Here is a tiny trained network, its code and every weight. The questions are about switching its units off for an input and a class, where a switched-off unit gives its printed mean instead of its output.

import numpy as np


def w(rows, s, z=0):
    codes = np.array(rows[::2]) - 128.0
    scale = np.full(codes.shape[1], s)
    scale[-1] = z or s
    return codes * scale


def f(y):
    return np.maximum(y, 0)


def log_softmax(a):
    a = a - a.max(-1, keepdims=True)
    return a - np.log(np.exp(a).sum(-1, keepdims=True))


def net(x, mask):
    res = np.array(x, float).reshape(1, 8) / 4 @ E
    y = f(res @ A[0][:, :-1].T + A[0][:, -1])
    res = res + np.where(mask, y, B[0][:, -1]) @ B[0][:, :-1]
    return log_softmax(res[-1] @ U[:, :-1].T + U[:, -1])


A, B = {}, {}
E = w([
[143,118,123,137],'x0',
[39,96,58,220],'x1',
[103,17,109,60],'x2',
[117,134,131,122],'x3',
[141,120,125,136],'x4',
[139,121,126,134],'x5',
[137,121,126,132],'x6',
[131,146,3,64],'x7',
],0.012)
A[0] = w([
[138,173,246,168,155],'neuron 1',
[65,143,68,108,117],'neuron 2',
[102,47,140,78,189],'neuron 3',
[116,95,180,56,105],'neuron 4',
[56,21,19,106,85],'neuron 5',
[201,161,183,62,253],'neuron 6',
[167,183,57,48,169],'neuron 7',
[56,83,46,248,243],'neuron 8',
[128,81,155,51,150],'neuron 9',
[68,80,212,147,200],'neuron 10',
[78,23,98,91,155],'neuron 11',
[151,199,116,166,210],'neuron 12',
],0.012,0.0064)
B[0] = w([
[142,213,168,121,200],'neuron 1',
[137,145,123,89,175],'neuron 2',
[141,50,154,119,189],'neuron 3',
[164,105,140,160,171],'neuron 4',
[135,133,155,73,223],'neuron 5',
[253,132,127,103,225],'neuron 6',
[142,110,24,123,217],'neuron 7',
[51,191,155,119,255],'neuron 8',
[185,17,105,182,183],'neuron 9',
[135,106,182,154,190],'neuron 10',
[126,101,192,81,201],'neuron 11',
[90,238,62,110,189],'neuron 12',
],0.012,0.018)
U = w([
[159,177,201,28,254],'0',
[27,175,174,241,144],'1',
[177,90,200,159,75],'2',
[25,80,237,181,68],'3',
[169,175,60,112,45],'4',
[8,161,60,136,100],'5',
[143,54,74,124,112],'6',
],0.011,0.0063)

Each question gives the input, the list of numbers given to net, and the class t.
The units are the neurons (one row each of A and B). Each row of codes is followed by its name. A weight is (code - 128) times the scale printed after its matrix; where a second scale follows, it is the last column's (A, B and U).
mask holds one flag per neuron, in row order. A switched-off neuron (its flag False) gives its mean, the last column of its row in B, instead of its output. The means were averaged over made-up inputs and are rounded, as every weight is.
A unit's drop is (log p(t) with every unit on - log p(t) with that unit switched off) / (log p(t) with every unit on - log p(t) with every unit switched off).
The circuit of an input: a set's keep is (log p(t) with only the set's units on - log p(t) with every unit switched off) / (log p(t) with every unit on - log p(t) with every unit switched off). Starting from all 12 units, units are removed one at a time, each time the one whose removal leaves the highest keep (on an exact tie, the one counted first), for as long as the keep stays at least 0.8.
units of the circuit, in order: the units of the circuit, biggest drop first
most important unit: the unit with the biggest drop
k most important neurons: the k neurons with the biggest drops, biggest first
drop when u is switched off: that unit's drop, to one decimal
input [3,1,-3,-4,-7,7,-6,-2], class 1: units of the circuit, in order => [neuron 6; neuron 5]
input [3,0,8,7,-4,-2,-4,0], class 2: most important unit => neuron 9
input [4,-8,1,-2,-7,0,-1,1], class 6: units of the circuit, in order => [neuron 9; neuron 7; neuron 8]
input [-2,8,5,4,8,-2,7,1], class 0: 3 most important neurons => [neuron 5; neuron 2; neuron 9]
input [8,7,2,-8,3,6,0,5], class 0: 2 most important neurons => [neuron 5; neuron 11]
input [1,6,0,-2,-5,-6,-5,0], class 1: 3 most important neurons => [neuron 6; neuron 7; neuron 8]
input [2,3,0,-1,-7,6,-5,4], class 5: 2 most important neurons => [neuron 6; neuron 1]
input [0,-8,1,-3,-4,3,6,-2], class 2: 2 most important neurons => [neuron 9; neuron 8]
input [1,8,8,2,5,-3,-3,1], class 0: 3 most important neurons => [neuron 5; neuron 2; neuron 11]
input [-8,4,1,-3,8,0,3,-8], class 3: 3 most important neurons => [neuron 12; neuron 10; neuron 7]
input [3,6,2,2,-1,2,6,-1], class 3: drop when neuron 6 is switched off => 0.4
input [3,8,3,6,-6,6,8,2], class 0: drop when neuron 5 is switched off => 2.2
input [-8,-5,4,1,-1,4,8,8], class 6: drop when neuron 7 is switched off => 0.0
input [3,1,7,-7,7,-7,2,-4], class 3: units of the circuit, in order => [neuron 6]
input [6,-6,-5,-1,-5,-6,-7,3], class 4: drop when neuron 7 is switched off => 0.1
